Each row is followed by roughly how far along a hidden order it lies, from 0 to 10. A new part has a new order.
(in the rows, 100 means zero)
[ 87 126 125 122 105  98 109 112 105  94  52 124 109 114 100 106  91  86
  91 104  87 106 116  87 111 113  70 132 101  97 100  97  88 102  79  78
  99 101 111  98 100 109  99 121 113  82  97  96 104  84  98 109  97  86
 101  96 101 108  87  97 104  90 106 101  92  88 103 109 100  97  98 117
  99 110]	3
[ 91  75  98  96 102 100  88 106  88 108 168  76 111 113  76  98  72 111
 121  67 114  77 123 103  81 124 128  70 107  79 104  94  92  78  54 127
  92 100 127  91  88  97 124  81 116  89  79 102  98  84  94  67  89 123
  94 125  98  95 107  79  94 106  96  90 105 106 113 106  96 125  99  67
 128  85]	10
[ 90  77  98  97 104  99  89 102  91 108 166  82 110 116  79 100  78 109
 107  64 112  73 123 103  85 122 121  77 107  82 106  95  94  82  60 122
  92  99 121  97  88  95 124  86 116  92  80 101  97  84  95  74  91 116
  96 129 101  97 108  83  98 102  98  93 102 102 112 105  95 125  98  75
 128  86]	9
[ 88  91 109 106 107  98  93 104  95  99 125  99 107 109  77  96  80 103
  99  83 106  83 112 102  96 118 110  83 105  88 107  91  92  87  70 106
  98  98 115 101  94  96 122  94 118  87  82 101 104  83 100  92  92 110
  98 114 108 101 107  87  99 101  96  98 106  93 110 105  93 111  96  82
 127  93]	6
[ 92 150 120 121 107  85 108 114 108  93  15 126 100  98 110  92 108  90
  66 119 112 123  85  85 107 101  77  88  97 105 106  97 114 115 118  61
 110  97  92 123 109  98  76 116 112  87 104  90 126  97 112 129  97  64
 112  73 118 120  94 125 120  91  99 107  97  69  96  96  98  70  80 122
  56  99]	0
[ 91  61 102 105 104 107  91  90  88 106 173  98 112 113  77 105  74 106
 122  73  96  76 127 107  91 123 109  95 105  79 103  92  80  86  52 118
  93 103 122  82  88 102 131  91 113  90  79 104  85  86  95  75  90 125
  93 128  97  93 103  66  91 101  99  93 105 107 112 109  98 129 106  70
 137  95]	9
[ 86 142 123 120 105  91 109 114 108  94  26 127 106 102 107 102 105  88
  77 117  98 116 106  85 108  98  73 117  97 107 102  98 103 109 101  69
 104  99 101 112 101 103  84 121 113  83 102  93 116  85 103 124 100  71
 105  82 104 114  88 111 113  90 104 105  94  78  98 105  98  82  91 116
  78 106]	1
[ 87  96 102  98 104  95  91 108  96 103 134  97 105 122  79  95  82 103
 102  75 113  81 116  97  90 115 110  75 107  87 110  92  99  87  80 108
  92  96 119 108  89  91 111  94 119  89  83  99 109  86  94  85  92  94
 101 125 103 103 110  94 104  97  99  98 106  90 109 103  93 111  92  86
 120  88]	6
[ 88 136 114 112 106  84 103 120 102  99  54 121  99  93 109  81 105  96
  68 111 122 111  89  87 102 108 104  65 105 100 107 101 115 101 113  76
 105  95 101 126 109  93  93 108 118  83  97  93 126  89 111 111  91  68
 107  69 120 118  97 115 115 100  90  98  93  76 101  99  92  80  80 114
  76  90]	2
[ 87 115 107 113 103  95  99 109 101  98  91 114 105 111  86  99  91  97
  96  91 102  90 111  93  58 114  92  91 105  90 107  95  95  92  83  92
  99  98 112 104  95  99 110 107 114  87  86  99 104  86  98 100  92  95
 100 103 108 106 102  90 103  97 100  98 101  90 107 104  94 101  95  88
 111 102]	5
[ 88 113 116 118 106  98 105 109 105  96  81 120 108 110  97 106  88  89
  97 100  87 101 118  90 108 112  80 122 102  93 103  97  89  97  74  83
 100 101 114 100  95 109 103 120 113  84  95  96 101  83  98 107  92  90
  99 105 103 105  90  91 101  90 105 100  95  91 107 108  97 101 100  96
 107 108]	4
[ 85 115 115 117 106  96 103 108 103  97  69 112 110 109  96 102  91  92
  94  99  94 102 114  89 105 113  87 111 104  96 105  97  92  95  81  90
 101  99 111 102  99 103 106 112 116  83  91  98 103  85  98 107  94  90
  99 101 107 103  94  94 102  94 101  99  97  94 104 106  96 102  97 100
 107 103]	4
[ 88  79 107 109 106 104  94 103  94  99 155  99 115 121  75 108  76  99
 111  72  89  80 123 101  97 121 102 112 104  90 104  90  83  89  59 107
  96 102 122  90  87 102 120 102 116  90  83 102  92  81  94  88  94 110
  95 130 100  96 103  79  99  96 104  98 106  95 111 108  97 118 104  78
 128 102]	7
[ 95 150 124 125 107  91 112 117 109  92  29 131 104  72 110  98 104  86
  69 125  99 121  93  88 114 101  74 108  95 107 102  96 105 117 108  60
 109 100  93 117 106 103  81 127 115  82 107  92 116  88 110 131 100  73
 108  72 114 117  87 116 117  88 102 109  95  71  96 101  98  73  90 122
  63 109]	0
[ 87  97 109 109 106  98  94 109  97 100 120 101 106 116  79  94  85 103
  96  94 107  86 109  99  97 125 114  78 106  85 110  92  95  90  74 106
  99  97 113 104  93  93 112  95 115  84  84 100 106  86 102  93  91 106
  99 109 112 102 107  92 101 103  94  96 105  90 108 103  93 109  95  81
 116  89]	6
[ 87  93 105 100 105  99  89 105  92 102 143  95 107 117  75  97  80 107
 104  73 110  78 110 101  92 118 105  83 106  84 108  92  93  87  67 110
  94  99 121 102  86  93 119  91 116  92  79 101 102  85  98  86  92 108
  97 123 103 101 109  86 101 101  98  96 106  91 109 103  93 113  93  77
 128  91]	7
[ 91  72 104 103 103 105  91  96  90 106 178  80 115 111  76 105  74 104
 118  71  99  72 129 106  91 125 119  93 106  81 102  92  80  84  49 124
  93 104 124  82  88 100 136  90 114  90  77 104  84  84  93  73  92 157
  91 127  97  92 101  69  90 105  98  91 103 110 112 110  98 127 114  74
 139  95]	10
[ 88 115 114 113 106  93 107 115 103  97  56 117 105 104 102  95  96  91
  86 112  98 106 107  87 107 111  82 106 104  98 104  95  97 103  90  79
 103  99 108 108 103 102 102 124 117  84  97  96 111  85 104 115  93  89
 102  89 111 111  92 101 106  96  98  99  94  86 103 106  96  91  93  99
  95 102]	3
[ 88 135 121 123 105  92 109 114 106  95  38 126 107 101 108 101  78  88
  83 117  97 110 103  86 111 106  79 118 101 103 103  99  98 106 105  68
 105 100 101 111 102 106  89 120 117  84 103  93 111  87 104 120  97  79
 103  75 109 115  89 105 110  90 103 103  93  77 100 104  98  83  91 115
  92 105]	2
[ 86  88 100 103 106  96  90 108  93 102 143  91 106 111  74  92  83 107
  98  86 113  84 106 104  92 120 120  69 108  85 109  90  98  86  75 116
  98  97 114 104  93  91 125  87 116  87  82 101 105  82  99  88  89 112
  99 117 112 101 110  90 102 104  91  97 107  91 110 101  92 111  94  77
 121  85]	7
[ 88 137 117 120 104  92 107 114 104  98  58 109 108 112  99 100 100  90
  91 101 100 100 111  83 105 107  81 111 103  97 104  99  99  98  94  85
 102  98 110 109 101 104  95 117 114  86  96  94 112  86  96 115  95  79
 104  98 105 111  93 104 108  91 103 101  93  87 102 106  96  94  90 103
  96 100]	3

Part 2:
[100  98  95  82 102  80  98 119 121 107 112 103 120  87 100  85  96  97
 102 104  75  71 104 113 106  82 133 111  91 114 128  88  88 114 149  99
  98 104  90  98 110 112  87 107  90 100 116  90 116  89 117 108 116 123
 119  98 117 100  89 111 113 115 104 108  65  84  92 131  81  96  88  92
  81 109 145 109 111 130  63 115  69  92  83  84 151  90 101 112  89  99
 103 110  80 102 101  95 111  91 100 117 124 114 108 101  81  78 114 104
 101  88 103  69  84 111 100 162  84  99  94  95  97 106 134  91 108 108
  73  93 116 116  95  96  76  98  91  21  96 104  89  79  88 105 115 116
  91  96  80 101 107  72 100  97 109 109 104 113 145 113  88 104  94 100
  88  84  94 106 105 119 129  88 115  88  90 107 100 115  94  98  93  93
 104  98 110 111  92  77  87 104 112 111 112 115]	6
[ 97 100 109 111  83 137 105  94 109  86 104 103 115  80 108 102 105 127
  98 108  70 121  93 107  93 130  98 105  99  98  60 107  96  76  70 109
  84  92  99  89  88  80 132 100  83  96  91 117  89  91 133  59  98  79
 132  99 120  73 110  79  95 110 107  95  83 117 112  93  77 104 114 115
 111 107  95  81  91  84 121 116 127 124 128 111  60 102  69 130 100  96
  98  77 129 110 102 109 114 123  92 120  84  93 115  83  83  14  98  98
  82 103 105  48 117 103 110 127  89 117 108 105  72  94  87 119  96  90
 138  91 106  97 104  87 120  98  93  57 135 105 111 125 103 103 108 125
  94  89 100  62  93 107  91 104 109  95  93 114 146 100  93 115 106 100
  92 116 100  94 102 125 116  78  77  97 117 102 105  95  94  88  89  63
  98 111 116  96  99 116  96 107 101  84  88  87]	5
[ 95 127 112 114  99  75 110 136  99 106 103 102  93  92 101  85 106  84
  96 108  86  89 103  95  95 123  73 102  88  83 122  74 103  68  67  75
 117  93  97  99  99 102 100 100 110  92 123 120 113  72 117  82  95 118
 122 130  93  82  91  73 109 117 105  93  94  74 109 118 107  94 117 118
  77 111  69  95 103  91  97 130 136  93 112 131 139  68  95  89 109 100
 109  90  89  94  85 116  99  97 110  73 104 101 119  77 104  30  86  95
  84 105  99 112 118  93 110  69 109  98 102 105  98  91 134 113 107  97
 124  95 120  88 112 102 111  94 127 109 110 101  97 102 120  96  74 104
 107 103 134  42  94  84 104 108  81 114  89  87 107 103 106  88 100 107
  74  89  60 107 112  83  97  98  91  96 119  92 105  79  98  89  94  55
  99 108  92  89  87 108 107 102 107 134  88 105]	7
[ 87  67  90 111  98  75 107  71 116  92  81 106 103 112  97 106 106  91
  99  89 118  87 100  89  90 126  76 101  88 108 109 100  90  88  47  84
  78 102 100  74 104  90 137  74  90 105  80 116  87 127 123  66 109 117
 123  88 104  94  87 107  92 109  93  87 109  94 109  97  79 100 102 110
 113  93  55  83  86  72 139 124 119 107  98  87  73  90  39 122  97 115
  95  87 117 129  95 107  81 123  77  80 103  87 108  85 109  54 106 104
  86 117 101  75 107  86 112  40  91 130  93 103 124  93  83  98 105  91
 105  97  88  94 107  99 119  99  91  53 100  93 112 100  90 109 122 103
  98  85 110  94  93  87  87  94 119 113  87 102 129  94 103 109 112 101
 103  94  69  88  95  58  98 121  87 107 118 128  95  79  99 108 102  69
  96 105 105  92  96 109 113  98  89  90 100  89]	0
[ 89 117 112 102  88 134 112 122 106  88 110  97 104  73 110  95 104 119
  96 114  63 136  94 108  95 133 100  98 101 106  81  86 105  83 122  96
  93  92  99 105  95  95 124  91  95  92  91 120  98  70 124  88  94  97
 117 128 102  76  95  60 104 112 102  99  77 110 110 111  94  96 116 118
  99 105  41  92  69  76 102 113 125  90 136 147 105 107 107  97 110  94
  98  92 116  94 105 114 110 108 111 127  62  97 113  87  83  53  98  95
  74 131 101  73 122  97  93  91 105  94 113 105  80  94 106 121 101  94
  98  96 112  94  95  91 122  92 114  94 128  98 111 111  98  91  98 108
 107  95 124  38  93 110  91  98 101  93  92  99 158  88  98 115 109  87
  79 115  93 105 115  73  82  81  92  99  98  84 105  94 113  85  85  83
  98 109  97  96  93 118 117 109 110 133  86 107]	7
[120  88  99  98 109  78  96  69 116  91  99 100 125  79  97 100 105 116
  97  84  65  71 102 110 104  94  71  94  91  99  84  98  91 120  65 125
  79 101  92  82  90  83 104 112  83 100 114  83 106 104 110  70 105  56
 118  86 108  77  99  88  98 105  98  88  82 105 113 113 106 112 114 104
 116 100  68  81 111  86  78  83 108 121 108  89  91  67  44  96  84 113
  98  76 139 130 109 109 127 118  90  67 105  84 115  90  83  50 116 102
 103 135 102  66 127  98  98 140 110 111 102 101  56 103  72 103  93  97
 122  86  97  98 100  84 110  92  98  45 121  91 112 116 123  90 124 102
 110  79 123 103  89 121 101 104 116  98 107  95  93  97 110 127 104  93
  91 107  59  88  92  41  69  79  83  91  88 115 107 112 112  91  97  61
 101 107 100 111  97 126 116  99  99  95  95  78]	4
[121  97 107  96  88 135  92  76  97  91 115  93 118  70 103 108  97 120
 103  96  69 122  93 114 106  96 126  96 112 100  68 125  99  99 130 137
  92  94 101 109  89  94 100 119  84  93  93  83 103  92 104  83  98  70
  95  77 121  94 123 112  92  88 102 106  82 123  99  87  93 110 110  84
 125 106 136  98 121 120  77  65  79 123 105  95  80 115 111 112  87  90
  96 105 126  88 118  92 127 105 115 122  93 103  96 113  92 122 102 105
 111  93 103  65  99 113  88 182 101  84 108  99  73 104  72  98  91  97
  87  94  99 105  92  90 103 104  82 118 127  98 105 121 105  95  93 116
  92 100  85 116  95 125 105 107  91  81 109 122  84  99  99 108  95 106
 117 119 128 106  92 131 115  80  80 103  86  88 105 121  95 100  91 107
 103 103 110 112 110 115  86 101  99  79 107  84]	10
[110  64  90 102 111 145  94  70  93 100  84  98 113 135  92 107 103 118
  98  85 126 113  95  91 100  91  92  92 109 120  69 127 105 128  93 132
  79 101 103  95  93  98 112  95 104 107  68  79  83 144  87  83 104  61
  93  74 108 112 111 116  98  80  93  94 128 106  96  84  91 108  83  93
 123  85  72  91  95  79 130  67  77 101  93  72  66 126  98 119  91 113
  94  96 124 124 107  95  87 123  75  91  80  90  83 124 111 135 115 100
 106  97  98 126 103  95  95  91 101 124  99  91 109 104  52  90  95 102
 107 109  77  92  91  90 111 104  88 108 107  88 106  96  86 104 106  84
  89  91  85 130  94 114  95  90 100  86 105  88  78  91 117 108 104  95
 115 120 107  98  84  83  67 115 109 110  84 110 100 103 110 107 108 126
 102  97 103 112 109 109 109  98  90  72 104  94]	5
[ 84 113  92  79  98 101  96 120 112  92 112  99 101 109 120  82  98  87
 101 104  97  96 103  98 101 102 105  98 101 110 113  72 106 119 145  82
 107 106  92  96 109 115  83  86 111 106 109 110 118  79  90 133 108 123
 104 130  96  98  75  59 110 124  95 111  94 118  97 129 105  98 106 107
  85  92  61 105  71 102  59 128 111  87 108 148 162  84  91  81 120 111
 107  89  93  93  93 112 100 116 110 135  76 100 109  94  76 101 104  97
 110 122  98 125  95  95  85 103  94  79 106 105  84 106 125  97 107 105
  72 104 122 112  90 106  87  90 126  75  99  87 110  80 115  98  91  82
 112  98 131  48 108  63 110  89 114 109 102  82 141  92  93  94 103  80
  57  78  66 106 111  96  75 106 121 101  90 117  97  97 113  97  90 128
  99  95  87  87 106 100 120 106 102 133  94 125]	9
[ 84  86  92  82 110 132 104 102 103 105  96 104 103 125 101  87  96 107
  99 101 102 115 102  91 101  91 123  97 105 129 105  96 107 136 175  94
  81 102  98 108 110 115  78  70 109 106  67  87  90 106  94 121 108 101
  84 108  95 108  80  91 116  98  93 108 110  91  91 116  83  91  77 105
  89  90  69 105  62 106  87 100  75  77  97 123 146 126 116  96 119 110
  95 103  86 102  95  98  78 110  83 142  74 103  88 113  99 130 116  96
  91 121  97 119  85  95  87  71  89 108  98  94 120 116  92 100 108 110
  64 106  88 116  87 100  93 100 101  69  92  81  94  73  75  96 108  78
  88  97  99 110 108  82  90  82 107  96 102  83 141  95 108  99 109  84
  87  96 101 110 107  77  80 113 127 106  73  86  97 108 118 108 103 142
 102  97  90 110 101  88 111 107 117 103 102 120]	7
